Here is a tiny trained network, its code and every weight. The questions are about switching its units off for an input and a target symbol, where a switched-off unit gives its printed mean instead of its output.

import numpy as np


def w(rows, s, z=0):
    codes = np.array(rows[::2]) - 128.0
    scale = np.full(codes.shape[1], s)
    scale[-1] = z or s
    return codes * scale


def norm(h):
    return h / np.sqrt((h * h).mean(-1, keepdims=True) + 1e-5)


def f(y):
    return y / 2 * (1 + np.tanh(0.7978845608 * (y + 0.044715 * y**3)))


def softmax(a):
    e = np.exp(a - a.max(-1, keepdims=True))
    return e / e.sum(-1, keepdims=True)


def log_softmax(a):
    a = a - a.max(-1, keepdims=True)
    return a - np.log(np.exp(a).sum(-1, keepdims=True))


def net(x, mask):
    ids = ['δζλστφ'.index(c) for c in x.split()]
    T = len(ids)
    res = E[ids] + P[:T]
    u = 0
    for l in range(3):
        q, k, v = (norm(res) @ M[l].T for M in (Q, K, V))
        z = softmax(np.where(np.tri(T) > 0, q @ k.T / 4**0.5, -1e9)) @ v
        res = res + np.where(mask[u], z, O[l][:, -1]) @ O[l][:, :-1]
        u += 1
        y = f(norm(res) @ A[l][:, :-1].T + A[l][:, -1])
        res = res + np.where(mask[u : u + 4], y, B[l][:, -1]) @ B[l][:, :-1]
        u += 4
    return log_softmax(norm(res)[-1] @ U[:, :-1].T + U[:, -1])


Q, K, V, O, A, B = {}, {}, {}, {}, {}, {}
E = w([
[90,132,70,56,92,172,152,65],'δ',
[91,63,63,202,151,109,132,61],'ζ',
[129,124,185,118,98,104,110,70],'λ',
[135,164,129,173,120,100,116,1],'σ',
[171,190,152,142,129,160,137,118],'τ',
[143,112,98,119,194,88,107,127],'φ',
],0.0056)
P = w([
[175,111,72,123,84,133,177,236],'0',
[117,124,186,132,226,136,112,112],'1',
[134,119,166,115,241,146,105,131],'2',
[123,124,167,117,236,150,93,119],'3',
[124,125,168,124,247,137,102,113],'4',
[109,130,160,124,235,138,99,124],'5',
[114,131,167,129,242,135,108,124],'6',
[114,127,164,122,243,149,98,109],'7',
[114,133,166,130,250,151,97,111],'8',
[122,121,163,112,250,158,99,103],'9',
],0.0024)
Q[0] = w([
[61,118,86,72,27,150,195,164],'0.h0',
[126,136,91,92,121,166,146,220],'0.h0',
[79,130,113,72,1,143,152,243],'0.h0',
[49,125,87,133,27,122,198,130],'0.h0',
],0.0042)
K[0] = w([
[143,149,197,253,163,73,90,143],'0.h0',
[115,133,164,151,143,75,92,78],'0.h0',
[133,120,215,217,192,104,55,115],'0.h0',
[178,129,182,205,162,90,104,185],'0.h0',
],0.0048)
V[0] = w([
[136,104,157,160,227,59,166,99],'0.h0',
[71,97,40,10,116,215,105,108],'0.h0',
[98,87,108,82,8,58,96,113],'0.h0',
[122,137,78,49,132,176,136,6],'0.h0',
],0.002)
O[0] = w([
[110,77,156,112,203,167,74,135,146],'0.h0',
[35,104,45,15,11,53,145,132,183],'0.h0',
[140,61,102,125,119,146,211,121,17],'0.h0',
[2,176,152,91,123,178,237,169,248],'0.h0',
],0.0026,0.0013)
A[0] = w([
[5,43,98,101,121,77,131,111,28],'0.n0',
[101,139,62,55,104,124,178,211,49],'0.n1',
[65,180,163,56,36,127,130,73,2],'0.n2',
[171,139,177,103,83,112,69,103,72],'0.n3',
],0.0032,0.00032)
B[0] = w([
[167,254,181,139,119,224,143,153,223],'0.n0',
[138,110,147,208,73,87,119,80,104],'0.n1',
[100,129,78,169,244,120,100,147,255],'0.n2',
[110,88,182,128,128,147,140,200,168],'0.n3',
],0.0039,0.00081)
Q[1] = w([
[142,141,134,211,92,151,132,81],'1.h0',
[169,99,82,110,61,72,96,157],'1.h0',
[104,211,137,77,226,166,127,77],'1.h0',
[73,215,148,67,254,150,92,116],'1.h0',
],0.0042)
K[1] = w([
[94,177,139,154,126,103,150,127],'1.h0',
[126,154,165,113,186,191,102,101],'1.h0',
[211,77,94,188,68,101,206,171],'1.h0',
[212,97,103,168,3,90,135,181],'1.h0',
],0.0049)
V[1] = w([
[180,118,84,43,99,127,60,201],'1.h0',
[149,3,108,84,126,138,170,149],'1.h0',
[243,85,176,155,132,124,104,86],'1.h0',
[135,139,189,110,67,153,174,144],'1.h0',
],0.0031)
O[1] = w([
[172,153,96,171,185,67,200,47,152],'1.h0',
[79,131,210,248,62,134,167,71,128],'1.h0',
[109,45,93,171,99,91,70,122,248],'1.h0',
[88,39,116,181,186,124,252,144,112],'1.h0',
],0.0033,0.0019)
A[1] = w([
[140,172,191,8,172,150,160,175,82],'1.n0',
[141,200,203,109,166,90,216,170,12],'1.n1',
[189,171,122,137,68,41,85,101,66],'1.n2',
[93,192,33,47,168,210,155,3,203],'1.n3',
],0.002,0.0011)
B[1] = w([
[46,151,63,215,91,144,121,175,148],'1.n0',
[135,104,67,179,117,183,171,53,124],'1.n1',
[166,87,176,117,159,99,112,100,109],'1.n2',
[122,175,221,99,92,5,53,183,254],'1.n3',
],0.0033,0.0019)
Q[2] = w([
[180,59,76,169,70,115,214,143],'2.h0',
[67,144,198,202,128,139,145,23],'2.h0',
[51,199,162,134,173,115,71,142],'2.h0',
[48,212,150,105,252,109,33,111],'2.h0',
],0.0039)
K[2] = w([
[73,149,170,76,206,38,20,96],'2.h0',
[138,176,147,203,103,176,140,78],'2.h0',
[142,124,81,164,53,195,226,180],'2.h0',
[137,150,68,172,52,171,253,182],'2.h0',
],0.0047)
V[2] = w([
[116,151,145,82,163,123,206,141],'2.h0',
[72,137,159,173,72,201,114,145],'2.h0',
[138,154,79,61,152,155,36,253],'2.h0',
[45,249,191,96,157,93,58,128],'2.h0',
],0.0024)
O[2] = w([
[60,89,77,74,120,122,95,126,93],'2.h0',
[138,137,119,161,103,188,115,153,76],'2.h0',
[132,78,191,176,119,98,175,202,50],'2.h0',
[108,101,110,142,3,93,71,109,8],'2.h0',
],0.0039,0.0011)
A[2] = w([
[115,135,178,40,173,103,86,174,209],'2.n0',
[1,102,134,133,177,101,81,126,250],'2.n1',
[115,74,191,101,136,46,134,47,198],'2.n2',
[121,44,196,133,158,202,150,18,174],'2.n3',
],0.0032,0.0012)
B[2] = w([
[168,141,161,106,73,80,250,158,228],'2.n0',
[141,79,32,113,89,182,253,130,251],'2.n1',
[94,81,141,126,70,81,145,172,207],'2.n2',
[125,89,73,136,28,170,80,241,204],'2.n3',
],0.0034,0.0024)
U = w([
[23,219,71,52,86,127,193,121,254],'δ',
[87,56,32,206,135,219,114,91,27],'ζ',
[112,52,205,103,36,133,107,233,106],'λ',
[148,136,154,144,90,36,50,26,101],'σ',
[209,230,191,153,158,235,115,151,88],'τ',
[172,79,108,79,255,74,180,153,158],'φ',
],0.0048,0.00069)

Each question gives the input, a string of symbols that net reads in full, and the target symbol t.
The units are the heads (4 rows each of Q, K, V and O) and the neurons (one row each of A and B). Each row of codes is followed by its name. A weight is (code - 128) times the scale printed after its matrix; where a second scale follows, it is the last column's (O, A, B and U).
mask holds one flag per unit, layer by layer, with each layer's heads first. A switched-off unit (its flag False) gives its mean, the last column of its rows in O or B, instead of its output. The means were averaged over made-up inputs and are rounded, as every weight is.
A unit's drop is (log p(t) with every unit on - log p(t) with that unit switched off) / (log p(t) with every unit on - log p(t) with every unit switched off).
The circuit of an input: a set's keep is (log p(t) with only the set's units on - log p(t) with every unit switched off) / (log p(t) with every unit on - log p(t) with every unit switched off). Starting from the 12 units with the biggest drops (on a tie, the unit counted first), units are removed one at a time, each time the one whose removal leaves the highest keep (on an exact tie, the one counted first), for as long as the keep stays at least 0.8.
units of the circuit, in order: the units of the circuit, biggest drop first
unit that matters most: the unit with the biggest drop
k most important neurons: the k neurons with the biggest drops, biggest first
k most important neurons of layer l: the k neurons of layer l with the biggest drops, biggest first
drop of u: that unit's drop, to one decimal
input ζ ζ τ λ λ, target τ: unit that matters most => 2.h0
input ζ φ λ φ φ φ φ, target τ: units of the circuit, in order => 2.h0; 1.h0
input φ λ σ τ φ τ φ τ τ δ, target σ: units of the circuit, in order => 1.h0; 2.h0; 1.n3; 0.h0
input τ τ φ φ τ τ φ τ δ, target φ: units of the circuit, in order => 1.h0; 2.h0; 0.h0; 0.n2
input φ φ λ ζ ζ δ σ φ φ, target σ: 2 most important neurons => 0.n1; 0.n0
input σ δ τ φ ζ φ τ τ λ φ, target λ: units of the circuit, in order => 2.h0; 1.h0
input σ τ ζ φ, target λ: units of the circuit, in order => 1.h0; 2.h0
input τ τ τ τ φ λ φ φ σ, target φ: units of the circuit, in order => 1.h0; 2.h0; 0.n1
input λ λ ζ τ φ φ δ ζ σ φ, target ζ: 3 most important neurons => 0.n0; 0.n1; 2.n0
input ζ ζ φ λ δ, target τ: units of the circuit, in order => 2.h0; 1.h0; 0.n0; 0.h0
input σ τ σ, target λ: units of the circuit, in order => 1.h0; 2.h0; 0.h0
input λ δ δ φ ζ τ, target ζ: 3 most important neurons of layer 0 => 0.n2; 0.n0; 0.n1
input ζ τ ζ σ λ δ τ λ, target τ: 2 most important neurons => 0.n0; 0.n2
input λ φ σ λ φ τ φ λ σ, target ζ: 2 most important neurons => 2.n3; 1.n3
input λ τ ζ τ φ σ φ δ, target ζ: most important neuron of layer 0 => 0.n2
input τ ζ σ ζ τ λ τ τ λ, target φ: 2 most important neurons of layer 1 => 1.n3; 1.n1
input τ λ τ δ, target φ: 2 most important neurons => 0.n2; 1.n3
input δ τ λ τ ζ ζ φ δ φ ζ, target δ: 2 most important neurons => 0.n0; 1.n3
input φ λ φ τ ζ ζ, target σ: units of the circuit, in order => 1.h0; 2.h0; 0.n0; 1.n3
input τ τ ζ τ δ λ τ σ, target δ: units of the circuit, in order => 0.h0
input τ τ τ τ φ τ, target φ: units of the circuit, in order => 1.h0; 0.n0
input σ τ σ τ ζ λ, target λ: units of the circuit, in order => 2.h0; 1.h0
input σ λ φ φ λ ζ, target λ: 2 most important neurons of layer 0 => 0.n2; 0.n1
input σ ζ ζ δ φ λ ζ, target λ: drop of 0.n0 => 0.1
input λ τ ζ τ σ τ φ τ ζ σ, target ζ: drop of 1.h0 => 1.2
input σ ζ τ σ, target λ: drop of 2.h0 => 0.4
